Below are the code and all the weights of a small trained network. Each question names an input and a class and asks about switching units off, where a switched-off unit gives its printed mean instead of its output.

import numpy as np


def w(rows, s, z=0):
    codes = np.array(rows[::2]) - 128.0
    scale = np.full(codes.shape[1], s)
    scale[-1] = z or s
    return codes * scale


def f(y):
    return np.maximum(y, 0)


def log_softmax(a):
    a = a - a.max(-1, keepdims=True)
    return a - np.log(np.exp(a).sum(-1, keepdims=True))


def net(x, mask):
    res = np.array(x, float).reshape(1, 2) / 4 @ E
    y = f(res @ A[0][:, :-1].T + A[0][:, -1])
    res = res + np.where(mask, y, B[0][:, -1]) @ B[0][:, :-1]
    return log_softmax(res[-1] @ U[:, :-1].T + U[:, -1])


A, B = {}, {}
E = w([
[59,44,250],'x0',
[157,15,40],'x1',
],0.013)
A[0] = w([
[69,108,75,150],'n0',
[176,9,74,145],'n1',
[167,176,89,141],'n2',
[89,55,211,113],'n3',
[156,50,87,70],'n4',
[182,187,64,122],'n5',
[156,12,55,96],'n6',
[139,37,73,110],'n7',
[132,59,243,118],'n8',
[206,183,94,123],'n9',
[160,196,199,158],'n10',
[177,227,126,107],'n11',
[66,246,178,134],'n12',
[122,144,124,221],'n13',
[127,133,119,251],'n14',
[87,163,150,89],'n15',
[194,163,38,105],'n16',
[66,20,228,124],'n17',
[145,190,184,109],'n18',
[155,152,89,68],'n19',
],0.014,0.016)
B[0] = w([
[144,143,114,163],'n0',
[146,188,122,230],'n1',
[71,118,117,192],'n2',
[87,127,141,214],'n3',
[147,155,164,172],'n4',
[82,107,148,209],'n5',
[147,181,181,215],'n6',
[170,181,151,196],'n7',
[84,97,139,220],'n8',
[79,109,150,197],'n9',
[137,166,114,207],'n10',
[119,120,209,192],'n11',
[169,193,137,228],'n12',
[124,141,18,207],'n13',
[125,129,4,232],'n14',
[150,150,222,150],'n15',
[78,97,186,214],'n16',
[80,121,138,250],'n17',
[171,186,153,177],'n18',
[112,107,227,149],'n19',
],0.018,0.019)
U = w([
[151,213,168,142],'0',
[40,102,177,124],'1',
[110,148,1,254],'2',
[155,108,129,82],'3',
[137,112,130,76],'4',
[165,131,127,88],'5',
[147,91,119,81],'6',
[148,93,125,82],'7',
],0.019,0.009)

Each question gives the input, the list of numbers given to net, and the class t.
The units are the neurons (one row each of A and B). Each row of codes is followed by its name. A weight is (code - 128) times the scale printed after its matrix; where a second scale follows, it is the last column's (A, B and U).
mask holds one flag per neuron, in row order. A switched-off neuron (its flag False) gives its mean, the last column of its row in B, instead of its output. The means were averaged over made-up inputs and are rounded, as every weight is.
A unit's drop is (log p(t) with every unit on - log p(t) with that unit switched off) / (log p(t) with every unit on - log p(t) with every unit switched off).
The circuit of an input: a set's keep is (log p(t) with only the set's units on - log p(t) with every unit switched off) / (log p(t) with every unit on - log p(t) with every unit switched off). Starting from the 12 units with the biggest drops (on a tie, the unit counted first), units are removed one at a time, each time the one whose removal leaves the highest keep (on an exact tie, the one counted first), for as long as the keep stays at least 0.8.
units of the circuit, in order: the units of the circuit, biggest drop first
top k neurons: the k neurons with the biggest drops, biggest first
drop of u: that unit's drop, to one decimal
input [-7,6], class 1: units of the circuit, in order -> n16
input [2,3], class 2: units of the circuit, in order -> n11, n16
input [-8,7], class 1: top 3 neurons -> n16, n5, n9
input [-6,7], class 0: top 3 neurons -> n1, n6, n7
input [8,-8], class 0: top 2 neurons -> n12, n18
input [5,5], class 0: top 3 neurons -> n1, n7, n6
input [-6,6], class 0: top 2 neurons -> n1, n6
input [0,3], class 2: top 2 neurons -> n11, n12
input [3,0], class 2: top 2 neurons -> n16, n11
input [-8,6], class 1: top 2 neurons -> n16, n5
input [-4,-2], class 1: drop of n11 -> 0.3
input [7,-8], class 0: drop of n12 -> 8.8
input [-7,-6], class 1: drop of n2 -> 0.2
